Below is a small trained network, with its code and all its weights. Each question gives an input and a target symbol and asks what happens when units are switched off, that is, made to give their printed mean instead of their output.

import numpy as np


def w(rows, s, z=0):
    codes = np.array(rows[::2]) - 128.0
    scale = np.full(codes.shape[1], s)
    scale[-1] = z or s
    return codes * scale


def softmax(a):
    e = np.exp(a - a.max(-1, keepdims=True))
    return e / e.sum(-1, keepdims=True)


def log_softmax(a):
    a = a - a.max(-1, keepdims=True)
    return a - np.log(np.exp(a).sum(-1, keepdims=True))


def net(x, mask):
    ids = ['ΔΠΩαβεζηθλμξστ'.index(c) for c in x.split()]
    T = len(ids)
    res = E[ids] + P[:T]
    u = 0
    for l in range(2):
        r = res
        for j in range(3):
            rows = slice(4 * j, 4 * j + 4)
            q, k, v = (r @ M[l][rows].T for M in (Q, K, V))
            z = softmax(np.where(np.tri(T) > 0, q @ k.T / 4**0.5, -1e9)) @ v
            o = O[l][rows]
            res = res + np.where(mask[u + j], z, o[:, -1]) @ o[:, :-1]
        u += 3
    return log_softmax(res[-1] @ U[:, :-1].T + U[:, -1])


Q, K, V, O = {}, {}, {}, {}
E = w([
[63,128,200,152,145,141,133,186,159],'Δ',
[124,107,177,188,200,138,185,97,24],'Π',
[192,103,183,136,160,198,146,79,156],'Ω',
[168,143,103,116,201,187,147,128,170],'α',
[146,121,158,68,113,195,113,104,138],'β',
[92,91,81,105,147,172,190,160,143],'ε',
[180,137,130,103,98,156,102,223,106],'ζ',
[122,112,89,188,93,81,176,168,133],'η',
[200,148,174,167,38,89,146,149,189],'θ',
[71,153,132,149,138,106,176,37,142],'λ',
[68,175,149,69,110,130,121,133,62],'μ',
[199,252,161,128,181,107,179,146,83],'ξ',
[26,60,115,45,78,97,70,116,131],'σ',
[93,188,82,82,89,117,129,149,175],'τ',
],0.024)
P = w([
[208,45,200,5,186,1,233,165,100],'0',
[182,70,155,55,193,37,190,143,147],'1',
[171,81,145,75,165,68,190,134,138],'2',
[163,101,134,85,137,92,194,132,128],'3',
[152,122,124,98,116,111,188,127,121],'4',
[142,142,118,109,100,132,185,125,111],'5',
[137,155,115,119,84,149,181,129,102],'6',
[133,170,114,128,69,163,180,121,102],'7',
[124,187,111,138,62,175,177,120,97],'8',
[123,205,104,147,58,187,175,117,94],'9',
[119,215,99,152,55,198,179,120,89],'10',
],0.0098)
Q[0] = w([
[113,137,107,130,138,139,99,134,139],'0.h1',
[156,185,138,149,152,139,112,109,129],'0.h1',
[135,140,154,141,140,79,54,95,151],'0.h1',
[150,114,122,105,125,102,137,141,92],'0.h1',
[117,100,128,89,154,91,135,137,116],'0.h2',
[108,139,108,144,111,150,149,133,121],'0.h2',
[118,129,92,139,137,129,94,124,133],'0.h2',
[95,76,100,165,173,110,9,140,133],'0.h2',
[122,139,123,160,188,152,58,143,153],'0.h3',
[140,183,109,109,135,83,108,122,207],'0.h3',
[100,173,81,119,101,155,49,114,98],'0.h3',
[100,145,136,115,132,123,174,174,192],'0.h3',
],0.016)
K[0] = w([
[137,106,133,121,163,103,117,135,122],'0.h1',
[151,138,129,127,112,181,174,128,135],'0.h1',
[172,86,110,104,103,91,158,123,115],'0.h1',
[142,126,159,121,144,103,137,141,152],'0.h1',
[135,114,152,117,149,121,75,127,136],'0.h2',
[153,168,130,145,103,168,84,102,118],'0.h2',
[130,125,177,98,133,87,134,93,121],'0.h2',
[172,61,124,57,179,10,99,110,142],'0.h2',
[157,48,100,79,148,139,192,147,79],'0.h3',
[127,177,100,59,128,97,195,179,155],'0.h3',
[122,117,154,86,172,51,156,133,149],'0.h3',
[91,148,66,123,106,174,96,145,147],'0.h3',
],0.014)
V[0] = w([
[110,123,2,114,140,196,149,148,165],'0.h1',
[133,149,141,153,104,70,91,154,181],'0.h1',
[163,133,74,52,126,111,70,133,52],'0.h1',
[152,90,83,158,158,70,111,62,107],'0.h1',
[58,158,41,128,228,108,230,135,193],'0.h2',
[30,173,229,134,131,206,112,202,151],'0.h2',
[111,87,77,169,204,97,64,252,130],'0.h2',
[121,159,182,152,173,37,69,83,132],'0.h2',
[69,145,135,163,89,107,20,94,136],'0.h3',
[128,4,123,89,110,143,152,100,158],'0.h3',
[138,14,136,210,212,6,182,152,108],'0.h3',
[44,156,104,164,69,129,209,161,145],'0.h3',
],0.0058)
O[0] = w([
[126,154,97,107,148,164,193,143,116,58],'0.h1',
[149,121,144,175,126,100,51,116,185,128],'0.h1',
[135,145,157,96,130,98,232,162,114,22],'0.h1',
[139,99,180,88,73,152,197,151,137,33],'0.h1',
[125,196,102,126,132,122,190,115,172,243],'0.h2',
[65,178,93,195,127,200,34,72,150,234],'0.h2',
[156,222,111,150,131,161,134,175,90,83],'0.h2',
[93,142,130,122,166,60,117,118,31,55],'0.h2',
[166,74,148,130,66,23,79,63,143,3],'0.h3',
[150,167,157,133,77,220,203,133,182,165],'0.h3',
[57,139,83,127,3,210,200,121,91,170],'0.h3',
[76,102,121,151,144,80,163,150,201,229],'0.h3',
],0.0065,0.0055)
Q[1] = w([
[109,143,136,196,111,90,118,186,191],'1.h1',
[164,127,40,113,112,94,133,59,136],'1.h1',
[184,98,75,158,94,125,127,180,105],'1.h1',
[96,98,161,148,140,154,173,133,171],'1.h1',
[95,121,168,35,159,202,108,125,170],'1.h2',
[128,199,254,104,100,143,108,152,91],'1.h2',
[37,173,199,142,143,95,129,155,183],'1.h2',
[157,98,163,249,166,172,160,211,163],'1.h2',
[110,59,90,135,151,161,164,100,112],'1.h3',
[152,149,122,99,104,131,142,59,25],'1.h3',
[221,107,29,100,74,94,118,93,150],'1.h3',
[136,88,180,189,101,152,132,176,80],'1.h3',
],0.012)
K[1] = w([
[134,152,105,251,147,94,131,145,139],'1.h1',
[165,59,151,75,149,95,198,151,146],'1.h1',
[136,101,151,121,91,128,157,209,97],'1.h1',
[133,221,116,159,86,133,154,92,141],'1.h1',
[120,156,149,45,144,208,50,111,179],'1.h2',
[157,163,143,95,137,114,83,82,24],'1.h2',
[93,179,95,170,130,118,69,73,129],'1.h2',
[178,145,105,221,111,178,111,155,133],'1.h2',
[112,103,89,71,108,186,155,92,147],'1.h3',
[140,132,214,44,84,116,137,94,86],'1.h3',
[183,32,198,112,119,97,196,155,170],'1.h3',
[122,144,112,106,27,162,98,173,73],'1.h3',
],0.012)
V[1] = w([
[120,72,57,124,141,110,136,59,96],'1.h1',
[117,50,86,189,120,147,120,166,147],'1.h1',
[166,141,124,176,51,68,118,160,177],'1.h1',
[202,124,37,129,115,117,149,72,156],'1.h1',
[127,87,2,67,89,197,104,82,85],'1.h2',
[193,205,112,117,77,182,164,51,184],'1.h2',
[131,103,59,98,87,72,95,72,104],'1.h2',
[58,127,117,86,27,111,137,197,136],'1.h2',
[41,126,147,168,129,105,126,165,97],'1.h3',
[152,203,47,121,146,151,117,62,46],'1.h3',
[165,45,89,235,169,184,171,95,113],'1.h3',
[119,171,234,190,147,129,160,152,73],'1.h3',
],0.008)
O[1] = w([
[153,60,86,126,60,165,162,217,174,66],'1.h1',
[164,163,95,96,57,112,120,177,32,139],'1.h1',
[82,151,194,171,114,165,166,123,75,139],'1.h1',
[78,27,163,254,112,159,132,183,124,109],'1.h1',
[164,92,213,49,147,96,133,150,125,121],'1.h2',
[191,41,107,143,184,55,98,116,94,254],'1.h2',
[130,131,184,77,189,180,205,135,124,6],'1.h2',
[44,194,220,118,171,158,25,95,165,214],'1.h2',
[180,6,148,94,92,164,98,153,139,165],'1.h3',
[94,135,168,74,121,75,212,138,163,90],'1.h3',
[208,140,115,12,57,165,234,100,75,155],'1.h3',
[132,41,128,112,43,128,108,67,74,130],'1.h3',
],0.0068,0.0082)
U = w([
[93,124,62,108,100,137,83,84,120,55],'Δ',
[146,131,127,94,79,99,127,129,181,67],'Π',
[112,70,97,108,145,81,99,141,95,147],'Ω',
[118,154,120,109,133,26,150,111,93,181],'α',
[200,85,190,111,191,151,111,80,126,252],'β',
[159,204,118,97,171,213,193,140,158,170],'ε',
[165,157,154,95,175,128,92,180,74,225],'ζ',
[97,124,134,138,101,143,158,187,108,235],'η',
[75,79,132,129,211,174,142,74,3,189],'θ',
[122,69,124,138,101,153,108,161,196,19],'λ',
[83,104,170,81,152,80,115,133,115,213],'μ',
[90,85,129,138,123,100,172,33,183,17],'ξ',
[192,156,201,163,74,115,127,71,205,130],'σ',
[121,138,134,141,182,104,119,166,150,53],'τ',
],0.011,0.0039)

Each question gives the input, a string of symbols that net reads in full, and the target symbol t.
The units are the heads (4 rows each of Q, K, V and O). Each row of codes is followed by its name. A weight is (code - 128) times the scale printed after its matrix; where a second scale follows, it is the last column's (O and U).
mask holds one flag per head, layer by layer. A switched-off head (its flag False) gives its mean, the last column of its rows in O, instead of its output. The means were averaged over made-up inputs and are rounded, as every weight is.
A unit's drop is (log p(t) with every unit on - log p(t) with that unit switched off) / (log p(t) with every unit on - log p(t) with every unit switched off).
The circuit of an input: a set's keep is (log p(t) with only the set's units on - log p(t) with every unit switched off) / (log p(t) with every unit on - log p(t) with every unit switched off). Starting from all 6 units, units are removed one at a time, each time the one whose removal leaves the highest keep (on an exact tie, the one counted first), for as long as the keep stays at least 0.8.
circuit, biggest first: the units of the circuit, biggest drop first
most important unit: the unit with the biggest drop
heads that matter: for each layer, one digit per head in row order, 1 if its drop is at least 0.15 and else 0, layers parted by /
input α λ λ ε λ Δ Ω ε, target λ: circuit, biggest first => (1.h1)
input θ λ ε Δ ε, target Δ: heads that matter => 011 / 010
input Δ η η σ θ α Δ, target η: circuit, biggest first => (1.h1, 0.h1, 0.h3)
input λ Π Δ Δ τ ε η σ θ Ω Δ, target τ: heads that matter => 010 / 001
input σ τ η μ Δ β Δ Ω Δ, target Ω: heads that matter => 000 / 010
input Δ ξ Δ, target ξ: circuit, biggest first => (1.h3, 1.h1)
input β ζ α, target ε: heads that matter => 000 / 001
input ξ θ τ ε τ, target ε: circuit, biggest first => (0.h3, 1.h3, 1.h2)
input Δ λ Δ ε σ Δ μ λ Δ, target μ: heads that matter => 110 / 011
input Δ α λ τ ε Ω Δ, target α: circuit, biggest first => (0.h3, 0.h2, 1.h2, 1.h3)
input α Δ ε τ, target τ: circuit, biggest first => (0.h3, 1.h3)
input μ τ β θ θ Δ τ τ Δ, target τ: heads that matter => 000 / 001
input Π τ θ η β Δ Π Δ, target Π: heads that matter => 001 / 101
input α Π Δ ζ τ, target τ: heads that matter => 001 / 001
input Δ σ Δ Δ τ β, target β: heads that matter => 000 / 010
input η Δ ε ζ ζ Π Δ Δ θ ε Δ, target θ: most important unit => 0.h2
input τ ε Δ η σ Δ α α σ Ω ε, target Δ: circuit, biggest first => (0.h3, 0.h1, 1.h2)
input Δ α Δ Δ, target Δ: circuit, biggest first => (0.h1, 1.h2, 1.h1)
input θ η Ω ε Δ η τ σ ε λ Δ, target η: circuit, biggest first => (1.h1, 0.h1, 0.h2)
input τ Ω β ε η Δ α λ μ Δ, target α: circuit, biggest first => (0.h2, 1.h3, 1.h2, 0.h3)
input ε λ Δ Δ ζ Δ, target ζ: circuit, biggest first => (1.h1, 0.h3, 0.h2)
input ε ξ μ, target μ: most important unit => 1.h3
input ε ε η Δ, target Δ: circuit, biggest first => (1.h2, 1.h3, 0.h2)
input ε λ Δ β λ μ η Δ, target β: circuit, biggest first => (0.h2, 1.h2, 1.h3, 0.h3)
input Δ ε θ τ β Ω ε ε Δ, target ε: heads that matter => 111 / 101
input θ β Δ η, target η: heads that matter => 000 / 100
input Δ ε τ Δ ζ Δ, target ζ: most important unit => 1.h1
input Δ Δ Π β Δ, target Π: circuit, biggest first => (0.h3, 1.h3, 1.h1)
input Δ μ ε λ λ λ β ε, target λ: heads that matter => 010 / 100
input Δ μ μ Δ ξ, target α: heads that matter => 000 / 001
